Each row is followed by its group, which names the range that a hidden value of the row falls in. A new part has a new value, new ranges and new names.
203 5 120 113 -81 59 -574 -238 170 120 -2 334 -17 -105 -4 -488 307 118 -200 -253 241 -132 -70 49 115 -338 254 190 -388 -83 -36 -146 -425 157 20 -385 -160 -105 -314 183 171 -201 352 -360 -251 -30 53 360 61 -> V
-6 -210 298 -127 -245 -159 -34 -63 135 97 -231 93 376 217 64 -395 151 197 297 -397 318 -138 -322 -13 -179 66 192 128 -117 -96 -54 -164 -76 -48 -73 269 -155 -164 -154 218 -427 -203 231 207 -109 -54 251 -48 36 -> B
47 -147 -106 -63 170 117 -143 -116 291 -397 268 -128 70 -177 17 -37 -114 231 -338 -313 708 -19 46 -6 68 -427 451 312 -296 18 -235 -77 -301 289 73 417 271 -46 -126 199 -85 -92 -439 -480 239 -80 198 -260 66 -> V
-118 135 -156 -46 247 217 -387 116 -90 -14 -28 63 7 -158 94 -336 201 -13 13 375 153 -1 29 93 -73 349 397 129 274 -166 -130 -329 -105 230 31 -205 117 7 135 -120 -183 -122 49 -207 -36 -194 229 -119 129 -> V
-34 264 111 244 249 -236 76 136 567 -221 216 273 195 153 239 229 -11 222 159 -3 161 338 207 33 -292 6 190 43 134 97 -6 -83 157 185 -105 -183 -48 119 188 114 -105 -401 -172 -146 137 -168 -53 90 539 -> E
-6 -154 -66 -84 215 153 -45 -107 394 -380 212 -121 106 -98 47 23 -64 237 -349 -201 671 68 8 71 77 -433 477 245 -373 105 -256 -134 -319 340 4 435 263 67 -76 74 -121 -225 -451 -458 281 -85 108 -229 157 -> W
43 -224 -60 336 7 174 365 -145 106 15 115 -462 258 52 -105 151 5 80 40 57 20 -78 -44 406 83 186 122 360 -60 -71 405 -274 -45 363 602 120 179 -190 240 -215 -59 302 23 -118 86 -274 -31 -66 -275 -> E
225 149 -97 -59 -56 202 -93 -148 98 305 -114 353 -230 -137 100 -288 -20 -7 -102 -131 231 59 37 236 95 -173 -27 166 -1 -113 97 -306 -325 224 128 -272 -94 78 -186 91 -238 -326 119 -151 -215 176 -29 236 17 -> V
-67 -99 222 -40 -321 -385 131 -146 10 355 196 201 401 -62 -52 -33 -59 202 179 -116 -15 -314 -296 391 -141 38 337 241 -45 -326 73 -59 -228 99 178 300 135 -194 -29 -227 -131 -88 -31 162 62 -20 459 186 -117 -> Y
218 -286 11 -284 182 194 -132 -23 293 -466 200 -83 207 -197 33 -4 -82 429 -533 -493 665 40 -110 134 87 -454 340 248 -389 30 -298 -135 -245 62 14 493 175 -28 -31 88 -77 -168 -302 -483 247 5 92 -271 28 -> P
71 -260 193 20 -157 -14 -122 -60 256 -120 -399 29 257 200 -55 -335 365 228 81 -486 273 32 -311 -103 -77 -14 200 211 -324 -41 120 -149 -131 7 -74 -43 -245 -149 -154 379 -275 -170 380 -6 -263 -155 27 -86 212 -> J
-105 -22 131 161 47 215 165 -264 171 7 97 -224 303 266 -79 -127 202 -90 6 -235 270 68 6 240 27 -76 101 212 -63 107 247 -285 -47 227 389 470 116 -10 372 5 -160 249 -141 -148 157 24 -262 -324 -429 -> J
-72 366 155 336 285 -219 68 124 561 -180 207 306 222 221 264 140 77 145 218 89 114 344 195 30 -323 64 172 29 228 174 57 -157 189 198 -75 -103 -93 159 242 62 -132 -388 -153 -77 198 -152 -96 52 482 -> S
-230 -83 199 55 -260 212 -554 85 29 -617 -152 7 -37 -136 -30 -193 -35 -208 -242 -9 -307 -216 62 167 294 99 15 -3 55 -138 -356 -17 202 160 215 73 -140 39 -270 115 229 -623 171 -241 -62 122 74 478 -248 -> V
-4 269 133 345 327 -172 72 135 614 -209 177 200 125 250 228 231 -7 137 173 75 190 401 192 -42 -320 65 194 49 92 164 35 -170 145 253 -70 -138 -104 204 217 61 -95 -387 -89 -139 148 -201 -152 45 520 -> W
307 52 -119 -78 -145 215 423 18 54 -401 271 -11 -354 104 364 81 -322 222 -11 -134 -149 331 58 88 -458 299 -52 208 -24 -50 -152 -41 -59 198 -96 -177 39 -98 24 -94 32 -101 -105 55 -390 -139 -5 99 -220 -> Y
-163 -47 215 58 -223 148 -618 67 -44 -630 -245 123 -81 -123 24 -190 76 -247 -198 -37 -303 -282 19 219 301 190 -52 -53 92 -147 -276 -25 137 64 272 95 -258 76 -229 75 212 -529 406 -226 -89 128 12 380 -292 -> V
-146 197 395 -218 -114 -187 226 -211 323 270 129 391 177 129 212 307 26 47 161 -15 286 114 173 322 -99 -138 -91 -388 -368 -119 -401 477 -28 -237 -234 235 -87 175 -46 -257 -187 -105 62 -170 230 -123 -327 -213 400 -> J
-181 96 201 -267 123 -142 -94 53 492 -60 271 189 252 -30 213 140 91 230 326 6 159 231 246 252 -103 -210 114 -217 25 154 -219 240 189 -34 -349 -151 15 119 139 96 -146 -365 -85 -102 170 -39 -131 90 569 -> B
216 156 -56 1 -78 174 -265 -187 69 315 38 310 -249 -184 136 -422 -12 20 -94 -164 250 -50 90 229 74 -206 -25 170 -33 -137 56 -266 -324 189 207 -402 -82 -31 -273 68 -106 -270 157 -224 -234 111 47 293 -18 -> W
-31 -88 64 190 61 254 214 -191 100 82 98 -315 323 189 -98 -121 98 -113 94 -61 229 8 29 332 95 47 109 249 57 33 287 -325 -9 319 485 405 145 -58 374 -72 -181 257 -135 -70 164 -32 -170 -219 -410 -> V
-12 -61 6 -73 35 -173 394 -409 -254 129 -76 309 440 293 264 -59 193 -58 -96 -332 450 -49 -121 160 -238 189 -368 -255 125 109 -196 281 -44 -158 -448 205 -146 161 -342 -48 -88 -144 -144 206 306 -67 -77 -255 -57 -> Y
-180 63 159 -261 96 -45 31 80 514 -124 251 90 277 -89 185 231 81 322 211 21 104 267 253 299 -43 -228 74 -189 -42 129 -218 276 246 -59 -306 -182 60 58 129 69 -160 -325 -152 -179 181 -104 -157 53 617 -> E
-194 -4 -125 36 94 93 -381 -189 228 -365 481 -259 -46 -142 251 -478 -151 175 -15 -255 805 -176 232 -197 -171 -326 386 264 -106 112 -382 -57 -179 271 97 174 347 -237 -383 303 -114 -108 -440 -446 208 -236 411 -248 32 -> V
-91 -18 13 -51 -42 -55 -494 -38 75 -535 -114 174 -364 -203 284 80 148 -70 101 -28 -300 -264 -33 381 165 147 -133 -60 134 152 127 -95 -108 39 249 -118 -260 197 -140 -6 65 -389 740 -154 -114 149 -50 292 -177 -> J
-240 -77 261 115 -276 202 -502 88 -92 -503 -149 132 58 -105 -40 -177 -87 -315 -371 20 -268 -228 56 164 381 186 30 -41 47 -286 -388 -15 198 156 239 169 -122 42 -261 35 215 -596 43 -272 19 149 128 436 -272 -> L
22 -79 -46 -70 92 -181 332 -374 -319 164 -116 274 401 284 228 -129 182 -132 -47 -381 537 -53 -106 184 -236 260 -403 -231 244 52 -102 239 -33 -155 -336 132 -169 174 -306 -21 -109 -122 -119 235 256 -58 -66 -330 -39 -> W
29 -56 8 -42 47 -99 422 -410 -229 155 -102 250 479 347 249 -148 224 -70 -66 -337 470 -13 -101 166 -259 190 -410 -244 150 152 -172 234 -4 -145 -420 188 -169 144 -308 -32 -95 -130 -129 241 291 -87 -150 -260 -88 -> W
-35 46 -150 -86 -58 -97 -94 -163 98 -275 -68 234 -496 -161 354 242 14 -6 133 -128 -203 -95 -68 375 -32 122 -259 9 111 204 333 -122 -242 43 193 -147 -165 240 -146 -25 -119 -303 654 -80 -116 169 -115 123 -144 -> Y
-109 -6 -71 -131 -44 -48 -267 -96 53 -369 -82 183 -427 -196 321 170 65 -92 149 4 -274 -183 -47 447 122 146 -195 -67 164 192 213 -97 -165 75 198 -90 -184 268 -127 -73 -54 -381 630 -65 -82 206 -72 226 -166 -> P
-93 115 113 38 -47 -254 483 -408 -38 239 -7 419 263 302 263 219 57 -121 -36 -184 453 24 38 182 -206 125 -271 -299 -146 -65 -231 403 -135 -131 -274 239 -92 188 -269 -168 -132 -50 -98 -21 292 -169 -197 -337 146 -> L
-6 -176 122 110 -220 -87 214 -115 40 172 273 -221 366 -84 -109 59 -61 237 71 -46 -94 -248 -185 435 -35 71 194 313 -69 -222 187 -95 -44 122 438 201 192 -284 90 -267 -13 177 -20 -6 67 -161 269 100 -246 -> L
-140 44 102 242 -20 163 177 -217 141 -49 107 -312 218 219 -71 -135 192 -127 217 -93 104 -52 89 339 83 10 117 256 100 29 304 -258 13 326 561 355 101 -90 375 -6 -166 293 -163 -41 24 -16 -140 -181 -450 -> P
302 -30 -128 -119 -142 213 464 -22 -35 -392 278 -39 -368 104 371 128 -291 195 -40 -157 -169 327 -41 113 -444 345 -132 169 -55 8 -81 32 -75 121 -138 -129 27 -55 -15 -154 53 -37 -55 97 -353 -120 -19 7 -242 -> E
-88 39 -134 -185 -18 -177 -174 -173 58 -227 -17 256 -521 -159 378 293 33 -7 207 -137 -247 -122 -109 379 -34 118 -267 -40 179 258 357 -133 -235 -6 134 -165 -167 311 -92 -26 -124 -285 691 -39 -142 278 -75 166 -195 -> S
-30 16 -129 -342 -80 -61 -104 -176 66 -34 27 177 -513 -184 268 176 -83 116 68 -378 -76 14 -146 236 -102 -76 -323 38 97 194 281 -122 -172 -121 46 -179 -104 244 -175 103 -228 -269 440 -55 -211 361 -37 73 -156 -> S
54 303 174 366 247 -199 39 154 575 -216 207 226 101 193 217 219 -19 176 164 56 98 338 182 -4 -344 94 155 68 86 78 29 -113 163 169 10 -163 -142 123 190 14 -28 -327 1 -142 98 -234 -127 69 480 -> W
-82 -8 26 -127 -85 -19 -428 -30 37 -451 -179 226 -281 -239 269 87 156 -63 82 63 -338 -294 -57 497 181 182 -152 -109 134 100 56 -83 -116 -11 240 -34 -247 199 -114 -119 27 -404 789 -133 -58 135 -85 282 -190 -> B
-78 -53 66 237 76 185 180 -218 101 48 118 -267 306 209 -9 -145 133 -136 167 -87 274 -39 88 364 78 91 104 223 89 30 332 -339 -40 321 555 366 141 -83 393 -71 -205 280 -78 -99 179 -68 -168 -272 -407 -> P
274 202 325 287 304 -154 -104 250 384 -268 313 73 -28 205 274 168 -106 319 37 -183 123 308 -102 -264 -449 195 -68 94 92 148 32 -158 334 -210 20 21 -328 108 75 -33 -35 -92 157 -68 44 -129 4 -132 272 -> E
207 72 328 42 364 -239 -220 139 38 -186 398 -135 -606 273 154 516 -196 -54 224 -98 -53 263 -306 -558 -271 260 -69 23 130 226 114 46 242 -143 -233 219 -434 498 23 -14 16 241 82 230 -264 301 154 -105 -80 -> B
286 205 -177 190 -1 55 115 102 -178 -353 292 159 -273 -264 291 144 91 32 283 9 -271 147 69 -287 -164 434 -107 231 460 79 494 295 179 -94 -230 63 -162 -243 10 391 -229 552 170 209 6 -79 123 -384 -22 -> L
87 -169 53 -220 166 154 -27 -52 264 -317 167 59 314 -142 -29 14 69 258 -450 -333 534 76 -119 270 188 -422 395 210 -294 25 -132 -120 -261 128 40 602 198 50 143 17 -138 -119 -412 -388 311 89 38 -312 41 -> L
-245 -251 307 170 -189 291 -463 0 -80 -342 -59 8 88 3 -36 -150 -200 -398 -442 -32 -46 -104 37 47 311 237 -43 -93 -150 -196 -340 -30 188 146 196 245 -70 100 -295 -50 240 -545 124 -357 229 68 -35 233 -252 -> P
9 -192 210 -68 -306 -243 125 -124 44 238 263 -73 371 -113 -117 43 -91 327 87 -138 -98 -317 -309 358 -112 -38 268 286 -118 -248 26 -36 -114 47 209 283 137 -243 -44 -229 -22 22 -9 108 24 -47 412 238 -228 -> J
-79 -583 314 -21 24 385 -385 -57 -93 -86 83 63 143 -45 59 229 -465 -364 -711 53 222 19 -79 -65 403 220 -41 -257 -502 -59 -434 -52 21 97 -155 481 30 303 -334 -250 217 -525 291 -536 630 108 -164 143 -197 -> J
20 -211 -125 -168 134 -116 328 -355 -373 -50 -81 133 581 276 306 -261 300 47 -55 -488 453 -83 -199 137 -253 223 -470 -208 420 313 -103 187 120 -200 -547 93 -154 98 -350 151 -104 -182 -226 376 282 10 50 -210 -160 -> E
-263 24 232 170 -203 80 -543 73 16 -570 -153 166 -55 -104 56 -147 48 -281 -152 78 -334 -253 49 245 290 207 32 -34 129 -139 -199 -63 131 170 308 114 -192 95 -193 2 179 -582 264 -208 7 114 72 395 -209 -> Y
-176 -1 -135 75 112 83 -339 -200 212 -243 478 -247 -82 -139 201 -409 -105 170 -34 -231 735 -108 162 -194 -213 -266 374 289 -151 97 -228 -66 -214 239 110 101 336 -212 -325 227 -95 -18 -344 -443 185 -260 354 -319 72 -> B
42 -207 316 -51 -148 -28 -162 -10 241 -1 -337 84 412 212 45 -471 296 236 187 -312 344 -91 -308 -89 -67 -6 268 125 -212 -27 -109 -230 -70 1 -137 184 -232 -150 -182 273 -403 -271 279 99 -105 -113 183 8 168 -> W
278 102 5 -76 -157 429 408 70 178 -467 216 -56 -122 93 429 -91 -124 343 -31 138 -218 287 40 38 -327 179 18 118 -108 148 -392 -38 60 156 -303 18 -2 -167 -64 -110 -70 -149 -138 67 -217 -215 -10 182 -150 -> L
162 -185 64 -181 132 174 -76 -45 305 -392 134 44 255 -149 -45 -9 3 275 -505 -420 615 79 -75 176 142 -435 393 241 -387 -41 -213 -89 -275 123 57 591 157 1 55 78 -94 -139 -343 -457 283 16 5 -333 60 -> J
39 -227 29 7 -230 -102 189 -69 -44 249 225 -221 308 -239 -221 82 -101 229 73 -21 -124 -259 -246 474 -21 92 209 366 16 -306 257 -39 -73 118 406 168 201 -265 45 -264 -26 145 -9 77 47 -125 342 89 -165 -> V
-24 -42 167 7 82 252 114 -182 214 -51 51 -70 409 154 -89 -141 215 48 -205 -296 404 104 -51 222 123 -241 201 195 -163 64 70 -256 -87 142 225 604 116 0 323 42 -231 131 -276 -240 246 78 -201 -367 -261 -> S
-98 310 343 -24 -112 -145 296 -285 250 268 -55 438 118 258 208 275 44 -106 103 18 365 70 244 239 -87 -28 -149 -376 -345 -209 -445 410 -86 -149 -119 252 -169 194 -96 -231 -194 -40 99 -212 165 -192 -406 -246 271 -> B
-152 0 -86 20 75 63 -232 -156 208 -232 454 -175 -11 -167 194 -338 -147 214 -99 -240 714 -110 139 -65 -151 -278 371 276 -158 0 -260 -59 -206 209 159 189 341 -211 -284 138 -145 -65 -439 -433 213 -222 376 -316 102 -> S
-16 -34 14 -43 48 -130 321 -409 -254 146 -126 237 455 323 225 -157 252 -102 -23 -325 479 -83 -78 130 -217 189 -387 -253 184 118 -194 252 8 -159 -388 188 -182 138 -320 18 -106 -85 -97 217 265 -76 -111 -262 -104 -> B
-6 -217 306 -150 -212 -74 -109 -53 177 110 -275 96 399 168 26 -433 245 219 238 -288 310 -123 -336 -13 -84 -16 262 106 -206 -60 -114 -151 -105 -27 -158 234 -163 -142 -187 205 -411 -238 240 151 -94 -72 226 -3 136 -> V
194 15 -163 -89 -58 -36 367 -36 -200 -113 310 106 -424 107 291 162 -323 -21 83 -148 -98 273 -67 248 -461 513 -60 183 144 -200 163 -42 -190 176 85 -224 79 60 148 -280 45 8 -63 138 -386 -35 95 -94 -210 -> E
-319 120 -185 65 169 159 -517 -119 98 -139 331 -206 31 -234 193 -542 148 162 54 84 520 -191 172 -196 -179 -72 426 226 88 87 -233 -162 -104 191 26 -70 319 -252 -241 201 -185 7 -169 -411 203 -319 402 -275 106 -> W
173 64 -145 -83 -1 -93 247 15 -257 -39 232 241 -423 55 289 150 -282 -140 136 -53 -10 204 -24 301 -340 585 15 131 213 -330 188 -53 -244 175 176 -190 51 96 210 -308 -43 38 1 93 -350 -28 129 -184 -111 -> L
-93 -40 79 260 13 214 282 -212 146 -31 130 -354 266 216 -62 -73 160 -76 117 -98 133 15 28 370 76 34 67 261 20 71 362 -262 13 291 560 360 132 -88 367 -85 -154 306 -155 -78 105 -69 -183 -255 -392 -> E
177 15 -154 -88 2 -27 194 22 -206 -179 266 137 -395 54 309 94 -248 -38 96 -142 -25 233 -35 192 -393 532 -19 156 185 -205 157 -50 -162 124 91 -219 50 35 162 -194 -3 33 24 66 -341 -55 112 -177 -137 -> L
163 155 -94 -155 -94 137 -91 -136 31 253 -88 331 -296 -174 181 -222 -87 28 -52 -221 197 -5 26 203 42 -114 -142 123 101 -109 83 -268 -239 86 128 -206 -106 67 -225 118 -323 -298 156 -108 -200 237 37 160 -64 -> P
337 -14 -181 -113 -150 357 576 19 129 -562 77 -73 -319 170 310 222 -254 267 -137 -38 -277 420 -15 -3 -418 272 -6 211 -142 73 -266 -59 -75 294 -334 -86 12 -16 13 -33 37 -185 -100 83 -417 -142 -116 212 -268 -> B
-140 -514 307 48 15 359 -468 -35 -137 -128 122 85 195 -65 82 97 -390 -358 -693 91 163 -48 -80 -82 410 232 -10 -231 -385 -45 -433 -70 73 98 -133 422 41 242 -366 -208 238 -537 205 -515 614 107 -34 203 -205 -> L
